Here is a tiny trained network, its code and every weight. The questions are about switching its units off for an input and a class, where a switched-off unit gives its printed mean instead of its output.

import numpy as np


def w(rows, s, z=0):
    codes = np.array(rows[::2]) - 128.0
    scale = np.full(codes.shape[1], s)
    scale[-1] = z or s
    return codes * scale


def f(y):
    return y / 2 * (1 + np.tanh(0.7978845608 * (y + 0.044715 * y**3)))


def log_softmax(a):
    a = a - a.max(-1, keepdims=True)
    return a - np.log(np.exp(a).sum(-1, keepdims=True))


def net(x, mask):
    res = np.array(x, float).reshape(1, 6) / 4 @ E
    y = f(res @ A[0][:, :-1].T + A[0][:, -1])
    res = res + np.where(mask, y, B[0][:, -1]) @ B[0][:, :-1]
    return log_softmax(res[-1] @ U[:, :-1].T + U[:, -1])


A, B = {}, {}
E = w([
[122,197,161,155,164,184,158],'x0',
[131,140,143,160,167,23,217],'x1',
[144,62,10,159,162,141,164],'x2',
[72,84,184,161,143,162,150],'x3',
[141,204,80,170,29,144,181],'x4',
[19,148,117,163,138,143,88],'x5',
],0.013)
A[0] = w([
[69,110,120,189,179,104,192,158],'neuron 0',
[188,113,117,134,72,245,98,185],'neuron 1',
[43,138,23,175,36,75,151,195],'neuron 2',
[124,2,22,8,136,119,78,251],'neuron 3',
[166,106,37,97,135,97,150,149],'neuron 4',
[97,33,153,185,242,116,188,153],'neuron 5',
[199,196,192,144,48,130,113,226],'neuron 6',
[153,73,116,111,99,123,127,154],'neuron 7',
[193,143,4,80,137,82,170,188],'neuron 8',
[202,80,90,177,113,129,40,181],'neuron 9',
],0.01,0.0031)
B[0] = w([
[96,120,160,167,147,113,157,193],'neuron 0',
[128,156,105,72,114,250,155,202],'neuron 1',
[67,69,98,233,26,122,105,214],'neuron 2',
[166,15,164,124,164,147,99,253],'neuron 3',
[199,122,59,147,200,102,120,192],'neuron 4',
[68,149,190,132,230,97,168,232],'neuron 5',
[155,148,153,73,29,110,187,208],'neuron 6',
[172,76,139,171,149,153,184,161],'neuron 7',
[224,164,75,187,126,83,152,222],'neuron 8',
[186,71,112,84,162,170,113,182],'neuron 9',
],0.011,0.017)
U = w([
[181,83,82,118,151,107,140,139],'0',
[67,132,147,82,149,133,4,200],'1',
[157,81,133,90,130,183,107,2],'2',
[176,190,74,166,118,122,140,69],'3',
[86,131,149,126,186,104,198,116],'4',
[113,156,81,80,96,205,171,116],'5',
[72,92,78,195,79,141,128,119],'6',
[158,146,188,84,78,95,169,223],'7',
],0.017,0.0044)

Each question gives the input, the list of numbers given to net, and the class t.
The units are the neurons (one row each of A and B). Each row of codes is followed by its name. A weight is (code - 128) times the scale printed after its matrix; where a second scale follows, it is the last column's (A, B and U).
mask holds one flag per neuron, in row order. A switched-off neuron (its flag False) gives its mean, the last column of its row in B, instead of its output. The means were averaged over made-up inputs and are rounded, as every weight is.
A unit's drop is (log p(t) with every unit on - log p(t) with that unit switched off) / (log p(t) with every unit on - log p(t) with every unit switched off).
The circuit of an input: a set's keep is (log p(t) with only the set's units on - log p(t) with every unit switched off) / (log p(t) with every unit on - log p(t) with every unit switched off). Starting from all 10 units, units are removed one at a time, each time the one whose removal leaves the highest keep (on an exact tie, the one counted first), for as long as the keep stays at least 0.8.
circuit, biggest first: the units of the circuit, biggest drop first
top k neurons: the k neurons with the biggest drops, biggest first
drop of u: that unit's drop, to one decimal
input [4,-6,-3,7,-3,1], class 5: top 2 neurons	neuron 1; neuron 3
input [-4,5,-7,5,6,3], class 6: circuit, biggest first	neuron 2
input [-5,-5,-3,-7,3,2], class 2: top 2 neurons	neuron 3; neuron 9
input [0,-2,0,-5,4,-4], class 3: top 2 neurons	neuron 8; neuron 3
input [4,0,-3,4,4,2], class 7: top 3 neurons	neuron 1; neuron 6; neuron 2
input [-3,-8,-6,0,0,-1], class 5: top 2 neurons	neuron 1; neuron 6
input [5,-5,-1,8,-5,0], class 4: top 3 neurons	neuron 5; neuron 3; neuron 2
input [2,-8,1,8,5,6], class 5: top 2 neurons	neuron 1; neuron 3
input [1,-1,6,5,7,-5], class 3: top 3 neurons	neuron 8; neuron 3; neuron 4
input [7,5,-5,8,6,1], class 7: top 2 neurons	neuron 6; neuron 5
input [3,7,8,0,-1,-4], class 4: top 2 neurons	neuron 5; neuron 0
input [-6,2,7,-3,1,6], class 6: top 3 neurons	neuron 2; neuron 0; neuron 6
input [6,2,-3,3,-2,-7], class 7: drop of neuron 6	0.2
input [-6,1,2,3,-3,5], class 4: drop of neuron 5	1.0
input [6,4,4,-6,2,6], class 6: drop of neuron 7	0.0
input [-1,-3,-2,3,0,7], class 1: circuit, biggest first	neuron 8
